Here is a tiny trained network, its code and every weight. The questions are about switching its units off for an input and a target symbol, where a switched-off unit gives its printed mean instead of its output.

import numpy as np


def w(rows, s, z=0):
    codes = np.array(rows[::2]) - 128.0
    scale = np.full(codes.shape[1], s)
    scale[-1] = z or s
    return codes * scale


def norm(h):
    return h / np.sqrt((h * h).mean(-1, keepdims=True) + 1e-5)


def f(y):
    return y / 2 * (1 + np.tanh(0.7978845608 * (y + 0.044715 * y**3)))


def softmax(a):
    e = np.exp(a - a.max(-1, keepdims=True))
    return e / e.sum(-1, keepdims=True)


def log_softmax(a):
    a = a - a.max(-1, keepdims=True)
    return a - np.log(np.exp(a).sum(-1, keepdims=True))


def net(x, mask):
    ids = ['ΓΔΘΨβεζμσ'.index(c) for c in x.split()]
    T = len(ids)
    res = E[ids] + P[:T]
    u = 0
    for l in range(3):
        r = norm(res)
        for j in range(2):
            rows = slice(2 * j, 2 * j + 2)
            q, k, v = (r @ M[l][rows].T for M in (Q, K, V))
            z = softmax(np.where(np.tri(T) > 0, q @ k.T / 2**0.5, -1e9)) @ v
            o = O[l][rows]
            res = res + np.where(mask[u + j], z, o[:, -1]) @ o[:, :-1]
        u += 2
        y = f(norm(res) @ A[l][:, :-1].T + A[l][:, -1])
        res = res + np.where(mask[u : u + 4], y, B[l][:, -1]) @ B[l][:, :-1]
        u += 4
    return log_softmax(norm(res)[-1] @ U[:, :-1].T + U[:, -1])


Q, K, V, O, A, B = {}, {}, {}, {}, {}, {}
E = w([
[103,155,222,118],'Γ',
[254,79,101,186],'Δ',
[61,119,147,85],'Θ',
[46,106,166,124],'Ψ',
[95,186,100,119],'β',
[185,138,2,12],'ε',
[160,59,114,144],'ζ',
[159,31,114,116],'μ',
[194,49,100,122],'σ',
],0.019)
P = w([
[2,94,4,93],'0',
[50,112,58,126],'1',
[94,96,100,136],'2',
[143,89,113,142],'3',
[159,90,131,133],'4',
[187,93,144,132],'5',
[202,89,159,127],'6',
[247,87,161,155],'7',
],0.0093)
Q[0] = w([
[144,59,125,88],'L0H0',
[211,2,84,149],'L0H0',
[46,122,76,124],'L0H1',
[113,28,107,186],'L0H1',
],0.0087)
K[0] = w([
[142,13,134,86],'L0H0',
[175,76,98,121],'L0H0',
[91,163,125,123],'L0H1',
[170,81,1,101],'L0H1',
],0.0092)
V[0] = w([
[146,86,155,147],'L0H0',
[33,109,253,70],'L0H0',
[202,222,131,107],'L0H1',
[110,158,188,235],'L0H1',
],0.007)
O[0] = w([
[74,225,84,97,147],'L0H0',
[205,205,92,107,210],'L0H0',
[171,159,81,56,1],'L0H1',
[172,179,175,2,97],'L0H1',
],0.0085,0.0031)
A[0] = w([
[47,63,170,217,46],'L0N0',
[254,169,214,86,122],'L0N1',
[38,241,116,36,192],'L0N2',
[97,83,39,103,5],'L0N3',
],0.007,0.0032)
B[0] = w([
[154,75,202,223,206],'L0N0',
[252,164,161,169,254],'L0N1',
[128,96,113,222,254],'L0N2',
[184,201,185,2,130],'L0N3',
],0.0078,0.0043)
Q[1] = w([
[175,178,70,145],'L1H0',
[80,23,151,114],'L1H0',
[104,255,84,77],'L1H1',
[134,72,122,227],'L1H1',
],0.0069)
K[1] = w([
[236,148,119,110],'L1H0',
[134,153,63,191],'L1H0',
[130,5,101,145],'L1H1',
[153,159,185,159],'L1H1',
],0.011)
V[1] = w([
[2,134,166,114],'L1H0',
[201,192,139,26],'L1H0',
[15,27,130,82],'L1H1',
[106,169,86,175],'L1H1',
],0.01)
O[1] = w([
[66,140,130,126,100],'L1H0',
[101,127,168,97,1],'L1H0',
[117,6,141,127,40],'L1H1',
[119,118,87,157,168],'L1H1',
],0.012,0.0075)
A[1] = w([
[163,142,34,205,131],'L1N0',
[52,160,172,254,190],'L1N1',
[83,47,91,196,61],'L1N2',
[173,165,187,255,253],'L1N3',
],0.0068,0.0026)
B[1] = w([
[113,234,69,157,192],'L1N0',
[205,133,68,48,180],'L1N1',
[157,187,248,36,150],'L1N2',
[156,156,2,177,254],'L1N3',
],0.0071,0.0096)
Q[2] = w([
[124,186,167,101],'L2H0',
[128,177,150,134],'L2H0',
[83,112,149,134],'L2H1',
[184,178,95,250],'L2H1',
],0.017)
K[2] = w([
[57,235,254,233],'L2H0',
[160,224,201,160],'L2H0',
[2,112,79,113],'L2H1',
[167,144,232,14],'L2H1',
],0.0087)
V[2] = w([
[141,136,39,32],'L2H0',
[134,25,99,120],'L2H0',
[76,205,234,200],'L2H1',
[101,172,173,254],'L2H1',
],0.0096)
O[2] = w([
[249,240,46,56,155],'L2H0',
[95,206,97,106,130],'L2H0',
[88,152,146,216,77],'L2H1',
[81,196,133,215,253],'L2H1',
],0.011,0.0036)
A[2] = w([
[205,203,151,186,126],'L2N0',
[254,52,155,48,121],'L2N1',
[9,86,202,159,253],'L2N2',
[137,122,112,206,80],'L2N3',
],0.0077,0.0042)
B[2] = w([
[36,131,72,68,254],'L2N0',
[126,206,89,138,141],'L2N1',
[120,251,137,57,134],'L2N2',
[85,137,92,154,165],'L2N3',
],0.012,0.0078)
U = w([
[149,185,76,201,171],'Γ',
[173,48,96,204,22],'Δ',
[82,135,107,99,45],'Θ',
[64,147,125,126,22],'Ψ',
[78,116,10,119,209],'β',
[220,135,133,94,253],'ε',
[107,83,122,154,90],'ζ',
[118,89,125,133,111],'μ',
[131,84,111,143,82],'σ',
],0.012,0.0046)

Each question gives the input, a string of symbols that net reads in full, and the target symbol t.
The units are the heads (2 rows each of Q, K, V and O) and the neurons (one row each of A and B). Each row of codes is followed by its name. A weight is (code - 128) times the scale printed after its matrix; where a second scale follows, it is the last column's (O, A, B and U).
mask holds one flag per unit, layer by layer, with each layer's heads first. A switched-off unit (its flag False) gives its mean, the last column of its rows in O or B, instead of its output. The means were averaged over made-up inputs and are rounded, as every weight is.
A unit's drop is (log p(t) with every unit on - log p(t) with that unit switched off) / (log p(t) with every unit on - log p(t) with every unit switched off).
The circuit of an input: a set's keep is (log p(t) with only the set's units on - log p(t) with every unit switched off) / (log p(t) with every unit on - log p(t) with every unit switched off). Starting from the 12 units with the biggest drops (on a tie, the unit counted first), units are removed one at a time, each time the one whose removal leaves the highest keep (on an exact tie, the one counted first), for as long as the keep stays at least 0.8.
units of the circuit, in order: the units of the circuit, biggest drop first
k most important neurons: the k neurons with the biggest drops, biggest first
top k neurons in layer l: the k neurons of layer l with the biggest drops, biggest first
heads that matter: for each layer, one digit per head in row order, 1 if its drop is at least 0.15 and else 0, layers parted by /
drop when u is switched off: that unit's drop, to one decimal
input σ Δ Θ σ Θ Γ, target β: heads that matter -> 00 / 01 / 10
input Ψ σ Δ ε σ μ, target ε: 2 most important neurons -> L2N0; L1N2
input ζ Γ ε Θ Θ ζ, target ε: heads that matter -> 00 / 00 / 01
input ε Δ Δ, target ε: units of the circuit, in order -> L2H1; L0N3; L2H0
input Ψ β ζ ε Θ Θ, target ε: top 2 neurons in layer 0 -> L0N0; L0N3
input Δ Δ Γ ε, target ε: top neuron in layer 1 -> L1N3
input Ψ ε σ μ, target ε: top 3 neurons in layer 0 -> L0N3; L0N0; L0N2
input Γ Γ ε Γ ε Δ Δ Γ, target ε: units of the circuit, in order -> L1H0; L1N3; L2H1
input Γ ζ β Γ ε β, target ε: heads that matter -> 00 / 11 / 01
input Δ Δ Ψ σ σ Γ, target β: heads that matter -> 10 / 01 / 10
input Θ Ψ Δ, target Δ: heads that matter -> 10 / 01 / 01
input ε Δ β Ψ ε Δ ζ, target ε: heads that matter -> 00 / 00 / 11
input ε Δ ζ Ψ, target ε: top 2 neurons in layer 0 -> L0N0; L0N3
input Γ Γ Ψ Γ Γ μ ε, target ε: top 2 neurons in layer 1 -> L1N3; L1N0
input Θ ε ζ Δ β Δ Δ Ψ, target ε: top neuron in layer 2 -> L2N0
input Ψ Γ Δ Γ Γ β Γ, target ε: heads that matter -> 11 / 10 / 00
input Ψ Θ Δ ζ ε Θ, target ε: top 2 neurons in layer 2 -> L2N0; L2N3
input Ψ Δ β ε Δ Δ β, target ε: drop when L0H0 is switched off -> 0.2
input Ψ Θ Δ, target Δ: drop when L2N0 is switched off -> 1.2
